Below is a small trained network, with its code and all its weights. Each question gives an input and a class and asks what happens when units are switched off, that is, made to give their printed mean instead of their output.

import numpy as np


def w(rows, s, z=0):
    codes = np.array(rows[::2]) - 128.0
    scale = np.full(codes.shape[1], s)
    scale[-1] = z or s
    return codes * scale


def f(y):
    return np.maximum(y, 0)


def log_softmax(a):
    a = a - a.max(-1, keepdims=True)
    return a - np.log(np.exp(a).sum(-1, keepdims=True))


def net(x, mask):
    res = np.array(x, float).reshape(1, 4) / 4 @ E
    y = f(res @ A[0][:, :-1].T + A[0][:, -1])
    res = res + np.where(mask, y, B[0][:, -1]) @ B[0][:, :-1]
    return log_softmax(res[-1] @ U[:, :-1].T + U[:, -1])


A, B = {}, {}
E = w([
[68,196,41,104],'x0',
[251,141,80,179],'x1',
[187,191,166,27],'x2',
[126,135,133,133],'x3',
],0.017)
A[0] = w([
[171,106,102,102,90],'N1',
[102,100,117,145,153],'N2',
[79,137,218,58,128],'N3',
[52,84,128,177,208],'N4',
[131,138,98,199,129],'N5',
[101,45,111,102,106],'N6',
[215,172,149,105,88],'N7',
[173,73,104,206,134],'N8',
[127,150,53,151,105],'N9',
[149,102,146,153,140],'N10',
[159,77,213,146,242],'N11',
[208,191,74,165,131],'N12',
[55,184,161,13,148],'N13',
[163,62,212,139,255],'N14',
[148,114,90,177,123],'N15',
[141,130,100,205,129],'N16',
[170,38,204,134,251],'N17',
[219,168,103,107,31],'N18',
[204,162,110,104,41],'N19',
[87,210,58,122,160],'N20',
[185,73,122,237,201],'N21',
[96,54,159,186,170],'N22',
[102,147,65,171,71],'N23',
[144,101,154,109,155],'N24',
[126,124,67,115,139],'N25',
[151,83,109,181,155],'N26',
[5,60,150,171,229],'N27',
[159,134,154,170,106],'N28',
[108,173,129,118,103],'N29',
],0.016,0.008)
B[0] = w([
[113,135,124,161,152],'N1',
[115,118,169,174,162],'N2',
[207,150,157,58,209],'N3',
[61,120,150,243,214],'N4',
[179,42,81,117,171],'N5',
[123,161,146,140,161],'N6',
[58,220,138,141,197],'N7',
[202,133,51,140,194],'N8',
[131,11,158,135,172],'N9',
[170,173,93,128,157],'N10',
[175,223,161,123,203],'N11',
[97,69,178,186,208],'N12',
[151,199,16,22,242],'N13',
[182,230,213,123,209],'N14',
[208,89,111,94,167],'N15',
[209,74,99,82,175],'N16',
[172,227,140,144,214],'N17',
[4,164,128,198,191],'N18',
[2,184,143,236,180],'N19',
[107,54,17,142,211],'N20',
[236,158,45,141,221],'N21',
[112,228,96,124,199],'N22',
[135,63,165,139,171],'N23',
[138,199,168,125,155],'N24',
[116,86,119,140,160],'N25',
[187,137,78,149,177],'N26',
[16,192,163,233,252],'N27',
[141,166,93,141,156],'N28',
[113,124,76,108,155],'N29',
],0.0099,0.028)
U = w([
[109,181,183,169,104],'0',
[162,162,56,80,238],'1',
[35,118,99,149,217],'2',
[151,47,130,134,6],'3',
[134,171,219,5,28],'4',
],0.016,0.0014)

Each question gives the input, the list of numbers given to net, and the class t.
The units are the neurons (one row each of A and B). Each row of codes is followed by its name. A weight is (code - 128) times the scale printed after its matrix; where a second scale follows, it is the last column's (A, B and U).
mask holds one flag per neuron, in row order. A switched-off neuron (its flag False) gives its mean, the last column of its row in B, instead of its output. The means were averaged over made-up inputs and are rounded, as every weight is.
A unit's drop is (log p(t) with every unit on - log p(t) with that unit switched off) / (log p(t) with every unit on - log p(t) with every unit switched off).
most important unit: the unit with the biggest drop
top k neurons: the k neurons with the biggest drops, biggest first
drop when u is switched off: that unit's drop, to one decimal
input [1,-5,4,-8], class 1: most important unit : N13
input [-1,7,1,-8], class 0: top 2 neurons : [N13; N12]
input [-8,1,-1,-1], class 1: top 2 neurons : [N21; N27]
input [0,1,7,-8], class 0: top 2 neurons : [N19; N18]
input [-1,0,2,4], class 4: top 2 neurons : [N27; N4]
input [-1,0,6,-1], class 4: top 2 neurons : [N27; N4]
input [0,-1,5,1], class 4: top 3 neurons : [N21; N20; N8]
input [1,-8,-2,-8], class 2: drop when N11 is switched off : 0.2
input [1,8,-5,-2], class 3: drop when N13 is switched off : 0.3
input [1,-6,-2,3], class 2: drop when N14 is switched off : 0.4
